Below is a small trained network, with its code and all its weights. Each question gives an input and a target symbol and asks what happens when units are switched off, that is, made to give their printed mean instead of their output.

import numpy as np


def w(rows, s, z=0):
    codes = np.array(rows[::2]) - 128.0
    scale = np.full(codes.shape[1], s)
    scale[-1] = z or s
    return codes * scale


def f(y):
    return y / 2 * (1 + np.tanh(0.7978845608 * (y + 0.044715 * y**3)))


def softmax(a):
    e = np.exp(a - a.max(-1, keepdims=True))
    return e / e.sum(-1, keepdims=True)


def log_softmax(a):
    a = a - a.max(-1, keepdims=True)
    return a - np.log(np.exp(a).sum(-1, keepdims=True))


def net(x, mask):
    ids = ['ΔΘΛβγπ'.index(c) for c in x.split()]
    T = len(ids)
    res = E[ids] + P[:T]
    u = 0
    for l in range(2):
        q, k, v = (res @ M[l].T for M in (Q, K, V))
        z = softmax(np.where(np.tri(T) > 0, q @ k.T / 3**0.5, -1e9)) @ v
        res = res + np.where(mask[u], z, O[l][:, -1]) @ O[l][:, :-1]
        u += 1
        y = f(res @ A[l][:, :-1].T + A[l][:, -1])
        res = res + np.where(mask[u : u + 8], y, B[l][:, -1]) @ B[l][:, :-1]
        u += 8
    return log_softmax(res[-1] @ U[:, :-1].T + U[:, -1])


Q, K, V, O, A, B = {}, {}, {}, {}, {}, {}
E = w([
[108,149,157],'Δ',
[224,65,85],'Θ',
[124,119,81],'Λ',
[170,114,2],'β',
[113,164,59],'γ',
[94,82,97],'π',
],0.0094)
P = w([
[79,174,131],'0',
[157,187,117],'1',
[137,80,149],'2',
[63,86,10],'3',
[144,180,119],'4',
[132,76,170],'5',
[44,71,67],'6',
[156,163,103],'7',
],0.012)
Q[0] = w([
[228,72,2],'L0H1',
[142,248,194],'L0H1',
[6,112,102],'L0H1',
],0.0071)
K[0] = w([
[238,42,192],'L0H1',
[130,247,3],'L0H1',
[62,164,147],'L0H1',
],0.0076)
V[0] = w([
[206,35,110],'L0H1',
[119,36,239],'L0H1',
[82,254,101],'L0H1',
],0.008)
O[0] = w([
[119,248,98,110],'L0H1',
[48,162,200,3],'L0H1',
[147,79,118,191],'L0H1',
],0.011,0.0044)
A[0] = w([
[230,202,128,121],'L0N1',
[139,252,149,24],'L0N2',
[130,131,83,254],'L0N3',
[130,239,175,48],'L0N4',
[124,140,160,229],'L0N5',
[74,240,178,75],'L0N6',
[178,131,113,170],'L0N7',
[76,103,34,86],'L0N8',
],0.011,0.0034)
B[0] = w([
[85,226,56,186],'L0N1',
[189,65,96,128],'L0N2',
[81,80,53,252],'L0N3',
[184,78,80,123],'L0N4',
[184,105,102,123],'L0N5',
[112,149,1,126],'L0N6',
[51,135,83,193],'L0N7',
[180,66,230,255],'L0N8',
],0.008,0.007)
Q[1] = w([
[123,175,171],'L1H1',
[33,119,76],'L1H1',
[255,151,93],'L1H1',
],0.0071)
K[1] = w([
[252,124,100],'L1H1',
[60,62,110],'L1H1',
[108,28,10],'L1H1',
],0.0036)
V[1] = w([
[28,240,54],'L1H1',
[180,67,237],'L1H1',
[254,86,206],'L1H1',
],0.006)
O[1] = w([
[253,190,208,26],'L1H1',
[74,114,192,4],'L1H1',
[120,96,146,53],'L1H1',
],0.0065,0.0029)
A[1] = w([
[138,2,199,252],'L1N1',
[126,219,111,42],'L1N2',
[168,48,28,120],'L1N3',
[171,217,80,196],'L1N4',
[43,164,169,125],'L1N5',
[205,75,155,158],'L1N6',
[211,20,126,45],'L1N7',
[161,155,145,132],'L1N8',
],0.0097,0.0036)
B[1] = w([
[81,231,61,194],'L1N1',
[67,209,176,140],'L1N2',
[210,116,245,254],'L1N3',
[99,91,74,177],'L1N4',
[148,130,45,123],'L1N5',
[204,254,171,139],'L1N6',
[81,246,228,169],'L1N7',
[124,197,237,123],'L1N8',
],0.0077,0.017)
U = w([
[17,144,37,104],'Δ',
[167,71,25,75],'Θ',
[102,13,207,186],'Λ',
[163,134,196,120],'β',
[84,199,232,39],'γ',
[88,3,98,251],'π',
],0.0064,0.0027)

Each question gives the input, a string of symbols that net reads in full, and the target symbol t.
The units are the heads (3 rows each of Q, K, V and O) and the neurons (one row each of A and B). Each row of codes is followed by its name. A weight is (code - 128) times the scale printed after its matrix; where a second scale follows, it is the last column's (O, A, B and U).
mask holds one flag per unit, layer by layer, with each layer's heads first. A switched-off unit (its flag False) gives its mean, the last column of its rows in O or B, instead of its output. The means were averaged over made-up inputs and are rounded, as every weight is.
A unit's drop is (log p(t) with every unit on - log p(t) with that unit switched off) / (log p(t) with every unit on - log p(t) with every unit switched off).
The circuit of an input: a set's keep is (log p(t) with only the set's units on - log p(t) with every unit switched off) / (log p(t) with every unit on - log p(t) with every unit switched off). Starting from the 12 units with the biggest drops (on a tie, the unit counted first), units are removed one at a time, each time the one whose removal leaves the highest keep (on an exact tie, the one counted first), for as long as the keep stays at least 0.8.
units of the circuit, in order: the units of the circuit, biggest drop first
unit that matters most: the unit with the biggest drop
top k neurons: the k neurons with the biggest drops, biggest first
k most important neurons of layer l: the k neurons of layer l with the biggest drops, biggest first
input γ γ γ Θ, target γ: top 3 neurons	L0N8, L1N7, L0N1
input Θ γ Λ γ Δ γ β, target γ: units of the circuit, in order	L0N8, L1N7
input γ Δ Δ Δ Θ, target Δ: unit that matters most	L0N1
input γ β γ γ γ, target Θ: units of the circuit, in order	L0N1, L1N7, L0H1
input Δ Δ γ γ, target γ: units of the circuit, in order	L0N8, L1N7, L1N1, L0N1
input Δ γ Δ Λ Λ π, target Δ: units of the circuit, in order	L0H1, L1N3, L1N1
input π γ Λ β Δ, target Θ: top 2 neurons	L1N7, L1N1
input β β γ γ π γ π Θ, target Δ: units of the circuit, in order	L0H1, L0N1, L0N8
input Δ γ π Δ γ Δ Λ, target Δ: units of the circuit, in order	L0H1, L1N3
input Δ γ β γ π γ Λ, target γ: top 4 neurons	L0N8, L1N7, L1N1, L0N1
input Δ Λ γ Θ γ Θ Δ Δ, target Δ: top 3 neurons	L1N3, L0N8, L0N1
input Δ Θ γ Λ, target γ: top 4 neurons	L0N8, L1N7, L0N1, L1N1
input Δ β γ Δ, target γ: top 2 neurons	L0N8, L1N7
input Δ β β Δ Θ β β, target β: unit that matters most	L0N8
input β Λ γ Δ, target γ: top 3 neurons	L0N8, L1N7, L0N1
input Θ β β γ, target β: top 2 neurons	L0N8, L0N1
input Δ Δ Λ Λ γ, target π: top 2 neurons	L1N1, L1N7
input Θ β Δ γ Δ, target Θ: 4 most important neurons of layer 1	L1N7, L1N4, L1N1, L1N3
input β γ Δ γ γ Δ π, target Δ: 3 most important neurons of layer 1	L1N3, L1N1, L1N5
input β Δ γ Θ, target β: unit that matters most	L0H1
input β π π β Θ γ β Λ, target Δ: 2 most important neurons of layer 1	L1N3, L1N2
input Λ β γ Δ γ, target Θ: top 2 neurons	L1N7, L0N1
input β Δ γ Λ γ γ β, target γ: top 2 neurons	L0N8, L1N7
input γ Θ Δ Θ, target γ: top 2 neurons	L0N8, L0N1
input Δ γ Θ, target Θ: top 3 neurons	L0N2, L0N4, L1N4
input γ Θ Θ Θ β, target Θ: 4 most important neurons of layer 1	L1N4, L1N3, L1N7, L1N1
